Rows are numbered. After the first three, each row is followed by the numbers of the two nearest rows among all rows above it, by straight-line distance, nearest first.
In the rows, zero is written as 100.
1: [ 97 179 126 101  56  91  92 104 161 110 119 126  95 141  98  91 110  90
  93 116  97 100  69 100  96  97  97 132 106  84  99 100 129 110 118 121
 112 101  98  90  98  88 116 100  99 108 107  90  86  73  86  99 102  93]
2: [101 196 100 112  84 107  85 101 118 100 106 125 120 125 120 109 108  99
  94 127  94  94  89  95  92  87  90 146  94  76 108 103 103  94 105 115
 104 101 112  94  93  93 101  98  98  97  99  94 108  75  95 106  90 100]
3: [ 97 178  97  87  97 103  92 102 120  92 137 119 119 141  99  95 116  92
  85 118  82  94  88 111 140 107 105 143  78  79 109 109  94 103 128 111
 116 105 107  91 103  91 102 116 100  96  99  84  81  96  93 103 105  87]
4: [104  81  89 104 116 108  98 106  75  96  58  95  88  72  94 104  87 107
 111  85  98 102 127  99  87 100  96  87 114 108  98  96  94  92 101  85
  74  97  96 111  90 107  94  96 101  89 102 107 120 112 101  99  96 109] | 2 3
5: [ 99 119 114  83  59  99 104 100 137  93 130 102  93 121  98  98 110  96
  87 114  99  97  78  95 130 101 103 108 115 115  86  96 122 124 112 100
 112 101 107  85  93 107  98  97 103  95 102  96  82  96 100 105 100  96] | 1 3
6: [ 99  79  88 105 108  92  88  91  77  96  68  96 103 101  98  96 104 102
 104  91  94 101 126 104 102  98  99 101 101 111 107 106  87 100  87  99
  88 106  99  95  99 105  93 104  98  98  91 102 108 122 100 106 105 106] | 4 5
7: [ 97 146  97 122 101 107  99  91  87  97  73 123 115 107 108 118  97 106
 106  88 100 100 112  92  67  87  98 106  92  96 128 102 100  70  81  98
 104 100  96 103 112  70  86  94 105 122  97 113 110  92  92 111  84  86] | 6 2
8: [ 96 111  94 101 102 104  87  99  99 105 100 109 107 105 105 103  95  99
  99 103  94  97  98 107 106  98 108 116  97 103  95 102  93  95  94 100
 101 104 105  90 104  93 100 100 101  95  99  95 106 106  92 103 101  93] | 6 7
9: [ 95 147 106  91  71 100  97 105 156 102 120 109  96 139  98 106 102  91
  92 110  93 103  81 103 123 115  96 118 112  91  98 103 121 115 125 121
 118 107 111  89  98 103 115 105 107 102  99  90  89  81  94 100 112  88] | 1 5
10: [101  64  93  86 105  88  94  98  78  93  88  86 102  90  98  99  99 109
  96  95  99  97  91 103 114 111  98  89 101 108  91 113  85 113  95  89
 101 104 101  90 105 111 100 112  94 102  98 102  92 115  96  97 105 104] | 6 8
11: [ 92 149 109  94  68  98 100  99 136  96 124 108 116 134 105 100 117  93
  88 122  94  96  71 101 122  96  98 121  93 102  91 109 113 119 105 110
 121 106 109  89 112  87 110 108 101 114 103  91  89  88  92  96 105  95] | 9 5
12: [ 92 180  99 116 118 110  90  99  75  97 124 128 135 111 114 106 105  96
  92 120  87 107 105 107 109  92 107 139  71  68 110 113  83  74  98 107
  99 102 110  95 105  88  97 109 114  93 102  97 108  91  64 108 100  97] | 2 3
13: [107  45  98 104  87  95  93 105  76  99  69  87 100  85  98 105  90  97
 112  89  92  99  97 101 108  89 101  91 103 125  93 107  93 109  86  87
  93  98  97  87  99 100  98 102 100 114 110 102  96  94 109  98 101 100] | 10 6
14: [104  65  89 104 151  97  93 100  27  98  84 102 106  57 100 104  93 110
 107  95 102 101 145  99  90  89 112  90  83 106 101 102  82  84  87  82
  78  98  98 111 101 101  84 104 107  71  95 105 122 132  93 100  97 111] | 4 6
15: [ 95  84 110  78  86  97  99  91 129  98 113  81  91 115  99  97 105  95
  95 109  98 102  83 101 126 110  90 100 115 116  64  98 108 144 112 105
  93  90  91  96  91 124 109  96 100  94 104  97  87  84 112 102 104 103] | 5 10
16: [ 98 150 107 111  91 103  88 104 100  90  73 114  86 103  99 112  92  87
 109 102  80 103  83 112  71  99  99 132 118  82 113 101  84  94 133 119
  69 100  94 113  74 114 101  85  98  86 103 100 127  91  78 101  95 108] | 8 2
17: [100  39  99  76 118  93 106 109  91  96 106  74  92  86  95 102 100  89
 103  91  99 101  95 105 121 107 103  88 101 113  89 100  84 121 102 102
 100 104 102  97 103 115  91 107 106 104  96 100  91 112 107 102 102 104] | 10 13
18: [ 98 154 101 110  86 111  84  95 119 101 117 122 124 121 111 106 100 109
  98 115  96 100  98 104 114  86 108 129  91  95 114 104 104 102  95  99
 111 100 114  85 117 107 101 103 105  92 104 100  97  88  85 104  96 107] | 2 8
19: [101 128 127  78  73 107 104 106 155 102 135  93  98 133 102  93 120  88
  98 107  93 104  70  99 129 104 103 105 121  97  77  97 117 125 121 114
 109  99  98  78 103 111 112  99  99 117 114  97  77  83  98  92 104  91] | 5 9
20: [ 94 124 102  86  82  95  97 108 121 101 141 111 102 129 108  94 116  91
  88 116  94  99  73  97 135 104  90 105  99  99  82  99 114 124 115 104
 101 107 106  90  99 106 103  99 101 100 106  96  87  93  92  97 108  95] | 5 11
21: [ 92 133 105  82  66  98 107 103 148  94 137  95 106 148  95  92 108  97
  85 117  89 103  83  97 134 103 108 116 106  99  95  97 129 116 109 112
 122  99 114  87 110  88 101 110  98 109 105  90  81  83 102  99 112  92] | 11 9
22: [100  54 100 101 114  95 102 100  60  97  65  87  94  82  91  95 100 104
 112  80 100 100 113 109 105 100 105  90  96 121 109 113  86  94  96  88
  95 107 102  95  89  97  96  97 111 104  96 111  99 122 109  93 100 105] | 6 13
23: [ 99  13  95  80  98  82 110 104  99  96  86  91  86  90  86  92  93 100
 113  89 101 101  97 102 115 103 100  72 115 141  79 108 107 130  99  90
 105 105  91  97  94 104  86 102 101 112  99 101  93 109 122  97 110 107] | 17 13
24: [103  91  87  99 120  98  97 105  71 100  84  99 114  86  92 103 100 117
 107 100 102 103 114 111 114  91  96  96  93 116  99 108  87  83  80  90
  92  94 102  92 107  82 100 100 102 108  99 103 105 125  97  96 108 106] | 6 22
25: [102  40  98 109 116  94  96  98  72  91  61  92  96  56 101 101  92 118
 104  84 111 101 122  99  93  89 102  79 111 114  90  90  82  81  84  88
  90 102  93  92 100  93  92  92 104 101  96 102 109 107 105  98  92 100] | 22 4
26: [103 142 116  95  71  97  98 103 144 100 122 110 105 131 105  92 105  96
  90 126  90 100  87 103 119 111 108 120 107  99  86 103 114 124 109 112
 105  94 111  83  95 104 112 106 102  95  96  97  88  98  85 109 107  97] | 9 11
27: [ 95  77 102  69  92 100  99 109 125 100 126  71  75 114  95  87 103  90
 100 100  97  92  81 111 135 115 103 107 112  98  71 107  89 133 113 106
  92 112 102 112  97 143 109 100 104  95 103 101  85 109  97  93 108 103] | 15 17
28: [ 98 118 101 121 106 111 103  98 100  97 103 116 114 102 111 107 102 105
  96  95 104 107 114  95  99  84 104 105  98 102 112 103 113  81  90  98
 120  97 110  88 107  78  92  97  98 126 106 104  99 111  97  95  99 106] | 8 7
29: [103  49  91  89 117  95 102  95  81  97  96  85 100  88  96  97  93 105
 108  83 105 102  95 107 118 104 102  84 103 111  87 103  98 104  95  90
 143 101 101  92 104  92  94 103  98 111  96  96  94 114 105  95 104 103] | 10 17
30: [101  83  79 108 154 101  96  92  41  97  75  99 105  68 105 106  96 109
 107 106 100  97 143 100 102  90 102  91  81 101  93 109  77  75  88  90
  87 105  99 100 107 105  96 106 108  88  99 102 115 128 100 104 102 110] | 14 24
31: [ 90 172  99 126 121 107  92  91  68 105 104 126 143 108 110 107 111 107
  87 110 101 105 120 114 114  95 105 134  61  71 108  98  87  78  94  95
 107 100 117  83 113  77  98 103  94 101  99  98 103 112  69 103 109  97] | 12 18
32: [ 99   0  91  76  88  86 106  95  84  97  85  83  79  81  85  99  95  98
 102  89  94  99  93 114 107 103 102  77 102 128  85  98  99 134  99  98
 109  98  98  96  93 111  96 102 101 109  98 106  88 118 123  99 113 107] | 23 17
33: [100  45  98 116 105  99  99 101  66 109  74 102 108  70  97  97  87 116
  99  97 107  99 124  95  93  97 102  61 102 126  98 102  91  95  72  80
 104 100  97  90 105  87  96  89 100 106  93 105 103 112 116 102 100 111] | 25 22
34: [ 89 162 113  98  66 100  98  98 142 102 138 119 107 146 102 107 111  91
  89 125 105  98  77  97 107  90  99 135  89  93  92  99 125  93  99  98
 115  93 108  71 107  74 109 100  95 115 115 104  87  79 101 102 104  91] | 11 1
35: [ 90 101  93 112 104 105 103  91  74 105  70 111 109  94  97 100  99 103
 103  87 102 105 118  97  93 100  96  97 102 104 101 106  85  90  93 103
  99 100 100  86 106  95  91  95 100 103  97 105 105 105  87 105  93 108] | 6 24
36: [105 199 109 116  77 115  97  96 126 104 105 143 119 122 114  93 105  96
  80 119  99  95 101  88  79  91 101 151 101  79 111  96 116  87  99 108
 108 102 110  94 102  74  96  99 106 100  97  98 102  76  83 106  92  88] | 2 18
37: [ 98  64  84 104 121 105  92 100  55  94  70  94  96  69  93 108  81 118
 108  95 101 102 133  97  88  96 102  87 109 114  92 109  83  96  84  88
  86  99 105  90 114  92  94 104  93  89  98 108 113 115  96 100 114 111] | 4 25
38: [101  84  91 103 102 107  95  96  55  99  76 103  89  70 101  99  93  98
 101  97 105  89 120  99  87  99 107 102 103 117 111 100  87  99  92  93
  80  95  87  97  91 116  96 100  98  75 104 117 118 116  98 106  98 111] | 4 6
39: [110 103 109  83  66  99 109 105 155 104 114  95  94 129 101  91 106  97
 100 116 110 100  90  94 107 100  95  95 129 114  90  95 134 130 107 102
 108  92 108  90  96 100 112  99  98 113 105 100  84  78 104  91 104  95] | 5 19
40: [106  46 110  81  74  94 121 105 154 103 122  82  94 108  98  95 108 105
  94  97 120  99 101  83 124 109  99  74 119 143  74  91 122 122  86  77
 109  98 103  82 112  89  94 105  98 119 112 106  71  90 130  86 104 101] | 39 23
41: [102  97  97  95 102  94  98  89 115  97  93  99  94  97  94  99  99 101
 111  98  95  99 101  99  93  99  96  95 108 113  87 101 112  99 106  98
 108 100 101  92  98  92 101 101 103 111 108 105  99  98 105 102 104  95] | 8 35
42: [ 99  47 108  96  79  96 100 101 110 104  64  80  94  91  94  93  91 111
 107  91 106  94  94 100 101  99 104  93 118 130  86  99 117 109  92  89
 108  97  96  87  98  98  97 100 102 120 105 105  98 100 106  95 101  95] | 13 23
43: [ 93 148  92 105  77 104  90  92  90  92  96 115 113 101 104 100  91  95
  95 106  90 100 109 105  98  89 105 132  89 109 109 107 101 101  94  93
  91  98 104  89 102  91  91 105 103  94 101  97 109  97  88 106  99  94] | 8 18
44: [ 92 115  88 120 135 106  96  93  31  94  61 100  89  79  96 116  88 105
 105  90  91  99 122 110  68  85 103 110  86  82 130 101  95  79 118 107
  68 103 102 126  88 119  93  85 106  60  96 100 124 113  94 105  94 113] | 38 4
45: [ 95 152  91 128  86 117  88  90  72  94  80 119 121 107 108 105  99  89
 106 111 103 102  98 101  61  80  97 138  91  80 117 104 103  97 111 104
  88  91 105  85  88  76 100  95 104  89  96  98 117  91  75 106  88  92] | 43 7
46: [109 176 108 113  60 116  90  96 113  99 106 129 128 130 111 101  94  99
  87 137  92  97  84 105  94  91 106 148  87  95 100 106 103 104  94  99
 101  90 114  79 104  94 103  96 104  93 102  94 104  72  70 101 101  93] | 2 18
47: [ 92  74  96 110 120  99 110  92  75  95  91 109 116  85 106  95 102 113
 108  91 108 103 126  98 119  91 102  95  93 115 102 108  91  82  80  83
 104 103 110  85 113  70  86 103  98 123 101 104 103 111 106 101 101 102] | 24 35
48: [104 107 104  88  75  96  99  96 114 101 127 102 103 115 103  92 107  96
  91 122  96 104  90 103 129 103 101  96 101 107  92 105 121 124  96 107
 111  96 106  91 114  97 108 114 106  94 107  90  85  97  94  97 101  97] | 20 5
49: [ 97 117  90 100 100 103  85 101  83  84  95 113 103 104 103 105 100  93
 105 106  91  99  97 102  99  97  98 131  79 100 107 104  73  92 109 103
  82  98  99  96  90 111 103 101 115  79  99 100 117 116  81  98 101 104] | 8 43
50: [ 94 116  95 124  99 105  93  98  59 102  68 125 110  96 111 108  99 114
  99  94 103 101 112 106  60  88 105 120  84  88 129 102 103  56  97  97
  92  95  93 104 105  85  84  97 105 102  90 106 112  94  98 109  90 112] | 7 35
51: [103 140 109 108  74 105  98 101 128  95  99 114 100 118 115 105  97 106
  96 110  88 102  89  99 108  97  95 110 112  95 113  93 114 105 114 104
  97  98 109  80 104 103 109  96 106  94  98 102 105  86  85  95  98  94] | 18 26
52: [ 88 170 113  92  46 102 101  99 169 108 117 113 109 162  98 106 113  90
  91 123 102 105  57 101 121  97  95 137 103  90 101 106 111 120 133 128
 122 104 100  84  93  86 107 104  95 124  97  98  79  76  82 103 105  83] | 1 9
53: [ 92 189 124 101  55 106 100 101 160 108 125 120  83 162 104  96 108  75
  94 124  86 100  42 109 121 105  97 157 111  76  99 110  99 133 150 137
  96 103 113  96  83 109 109  97  97 106 101  94  87  73  77  97 102  94] | 52 1
54: [102  97 110  79  79 101  96 107 133 101 110  75  90 110 102  93  96  93
  90 106  88 103 112 102 130 113  93  97 122 116  84  99 123 143 111 106
  89 103 103  93  91 119 116 105  99  97 104  88  82  87  98 102 109  89] | 15 39
55: [ 99 145 106 104  93 109  93  90 128 106 126 116 119 127 109 106 109 104
  90 109 102 103 102  98  98  93  99 121 102  91 108  92 109  91  98  99
 114  93 102  88 104  86 103 101 105 109  98 105  97  88  91  99 101  89] | 18 51
56: [ 99  94  90 101 112 109  95  97  77  98  76 103 105  75  95 107  94 114
 104 100 104 102 115 100  97  88  96  85 105  99 106 101  91  86  87  85
  91  94 103 102  93  96 110  93 102  91  98  96 108 117  92 113 100 100] | 24 35
57: [ 94 156 103 103  91 102  97 102 133 100 134 113 106 136  97  93 108 107
  97 117  96  96  93 102 116  93  94 128 101  95 104 109 112 104 103  96
 113 103 111  96 113  89 106  94 107  95 103  99  92  94  86 103 104 102] | 55 18
58: [101  85 100 105  96  95 103  90 102  99  92 100 100 102 100  93  97  99
  93  86 109 102 102 103 114  95 102  92 101 112  91  96 103 102  86  91
 113  94 102  90 100  84 102 106  91 113 104 111  99 105  97 101 102 106] | 41 8
59: [109 102 102  81  99  98 100 100 110 103 116  89 100 126 108  98 104 108
  99 106  97  98  89 104 115 105  88 106 109  97  88  98 114 125 107 103
 109 101 101  91 103 109 104  94  98  93  98  95  92  97  91  99 104  98] | 48 20
60: [105 134  98 104  82 103  98 103 116  89  64 117  98 106 109  97  93  95
 100 107  90  94  85 101  86  87 101 132 101  97 101  96  94  94 124 114
  87  94  98 108  77 111 102  99 105  92  98  99 116  95  86 104  97 103] | 16 49
61: [104  52  82 106 138 107  97  96  44  98  73 100 107  47 100 103  93 123
 115  94 113 102 164  97  79  96 102  71  97 113 113 100  95  67  68  79
  93  99 104 102 123  88  98  93  99  99  94 114 101 121 112  99  99 113] | 37 14
62: [ 93 138 117  80  72 105 102 108 156 104 137 111 108 149  99  92 112  93
  98 110 102  96  84  93 133  99 103 114 101 108  89 107 124 114 125 117
 114 109 108  92 108  91 114 103 107 116 108  94  75  88 100 103 107  85] | 21 9
63: [106  72 101  83 105  95  99 101 113  97 124  82  98 106  94  90 105 100
 101 100 103  87  84 109 129 111  92  90 110 122  82 101 107 125  98  98
 106 106 107  94 100  99 109 104  93  97 104 100  84 107 106  94 113  95] | 59 15
64: [100 112 102 101  95 102  97 103 113  95 111  94 100 110 107  95 105 100
 105 104  96  96  96 102 113 104  99 104 102 102  93  99 118 119  96  92
  92  94 109  88 101  97 115 102 108  99  96  99  91  98 100 106 112 100] | 59 48
65: [ 96  77  95  84  86  88  97 101 110  95  91  77  96 121  97 104 104  96
 102  92 107 105  97  95 104 100 101  82  95 113  92 103 103 112 100 100
 102  99 106  91  95  95 104  97 108 113 106 102  85 105 105  92 108  93] | 41 58
66: [ 97  85 100  87  97 103 105 100 102 101 113  87 103 104  96  89 103 101
 106  98  98  93  96 102 125 106 108 106  98 113  79  98 111 115 104 103
 111 103 106  94 113 103 102 101  99  92  99 104  85  99  97  96 109  95] | 63 59
67: [100 141 100  91  80 111 102  98 123 105 124 113 111 124  96  99  99 101
  91 117  95 100  96 101  94 101 105 121  96  99  99 106  98 103 101 108
 109  95 102  88  97  99 102 107 105 100  95 102 104  90  81 102 100 106] | 55 57
68: [102 160 115  96  66 106 104 104 146  95 132 109 106 157 114  91 110 102
  95 124 100  93  72  90 125  96 100 119 109  94 101  98 124 116 116 117
 115 106 101  87 101  88 106 103 102 108 106 100  95  85  99 108 101  99] | 11 62
69: [102  62  87 109 121  96  99  98  59  91  65  88  99  60 101 101  91 107
 103  87  97  98 132  97  95  90  99  74 112 108 103 106  83  94  75  85
  88  94  99 109 113 105  85 100 102  89  93 102 115 113 106 100 100 113] | 37 25
70: [ 98 126  95 109 120 102  85  94  36  97  74 116 107  87  97 113  99 101
 106  87  92 100 113  99  77  86  99 121  82  84 124 104  75  71 103 112
  84 104 101 110  96 108  86  99 108  78  98 101 119 124  93 108  92 110] | 44 50
71: [ 93 138 107  83  65 102  85 105 151  96 136 121  99 150 104  96 108  91
  90 124  90 106  61 105 125 109 101 136 113  96  91  98 110 122 131 114
 111 105 110  82  92  93 109 108  96  97 102  99  84  77  87  94 106  94] | 9 26
72: [105  53  87 102 126 101 100 103  53  95  74  94  90  69 102 102  96 121
 107  88 107 105 135 102  90  98 101  84 109 114  90  95  87  87  76  91
  90  99  91  95 103  95 107 104 100  97 106 104 107 110 103  92  97 117] | 37 25
73: [107  80 107  77  82  91 102 104 127 108 107  80  82 113 104  97  98  98
  98  96 110  96  90  91 114 105 100  86 113 123  89  94 115 126 103  98
 101 100  95  80  97  97  96 104  86 115 102  99  78  95 120  96  98  94] | 65 63
74: [107  33  98  71  83  91 100 114 119 100 108  73  82 111  92  99 106  92
 105  90 105  96  79 102 109 110  98  87 111 126  87  99  94 133  99 104
 100 100 101  98  99 117 102 110 101  95 112 100  84 105 117 102 107 109] | 17 63
75: [ 90 179 106 118  67 109  99 107 102  99  97 123 120 116 110 108 101  95
  94 118  92  99  93 103  80  93 101 133 100 100 111  94 113  88 102 103
  91 107 101  96  98  85 105  88 105 103  95 106 102  77  88  98  91  90] | 2 36
76: [ 98  90 106  72  86 101  95 106 131  96 136  82 102 106  96  92 107  96
  93 104 103  98  87  96 147 116 109  90 105 112  76 103 103 134 103  94
 104  99  98  89  99 105 112 101 108 109  93  97  77 105 100 103 103  95] | 63 15
77: [ 88 148 105  91  77 107  90  98 125 103 120 105 104 138 108  87 105  97
  89 107  91 103  91 103 119  95 103 122 103  92  96 106 114 118 116 112
 103  96 108 101  96 104 114  94  99  86  97  90  97  89  89  97  93 104] | 26 57
78: [108   5  99  88 106  97 109 108  88  99  81  72  79  79  90  88 100 104
 107  81 106 105 112 103 114 106 105  64 112 132  82  93  96 116  92  86
 109 103  93  96  94 101  92  99  95 119  98 100  91 118 130 103 100 108] | 23 32
79: [ 90 110  84 106 119 102  88  91  54  93  85 121 113  94 105 104  91 104
 103  91  91  92 107 104 103  92 107 115  80  97 103 106  64  93 102 115
  84  99  99  96 102 105  88 102 104  91  94 107 114 115  99 107 101 109] | 70 49
80: [104   5  91  82 100  88 113 110  78  97  90  75  82  81  83 107  88  96
 106  84 108  99 109 107 115 106  98  59 116 138  80  99  93 120  94  88
 102 105  96 102 100 107  86 100  92 112  98 102  89 128 128 105 110 104] | 78 23
81: [107  41 103  76 115  99 114 104 104 100 104  76  91 100  88  90  98 105
 107  78 111  98  93 104 118 108 100  79 113 115  80 104  94 123 101  96
 103 110  99 110  94 115  95 102 104 106 104  96  96 111 114  93 110 102] | 17 74
82: [ 94 130 114  83  62  97  99 103 134  92 127 101  96 141  96  91 107 100
  93 118 104  97  84 105 115  98 101 119 114  93  87 109 126 113 110 109
 108  98 119  89  82 103 109  91 100 103  99  95  87  79  96 102  95  92] | 5 26
83: [102 166 126 101  46 103  98 103 166 104 112 114 106 139 103  96 109  96
  86 118 104  97  76  93  83  96 102 122 118  96 105 101 134 100 107 111
 119  89 106  72 108  81 106  89 100 113 102  95  97  58 110 102  93  93] | 1 34
84: [101  48  94 100 116 105 100 100  62  97  78  92 105  85  91 103  95 102
 102  80 105  94 112 109 104  92 104  91 102 113  95 102  91  92  88  93
  95 105  97  97  93  94  98 101  96 111 100 108 103 117 110 104 101 110] | 22 72
85: [ 95 168 105 100  88 102  95 102 150 109 127 119 119 135 106 103 115  94
  86 115 100 113  77 100 131  77  98 135  96  90 104  99 117  95 108 118
 134  97 113  81 107  74 100 107  95 120 103  95  77  81  95 105 101  81] | 34 11
86: [ 89 107  79 122 129 106  96 101  39 105  86 118 116  84  98 117 100 106
 101  98  93 102 125 108  86  84  97 126  77  98 124 100  79  64  91  87
  96 104 105 102 109  90  93 109 102  75  95 100 116 122  88 102  94 106] | 70 79
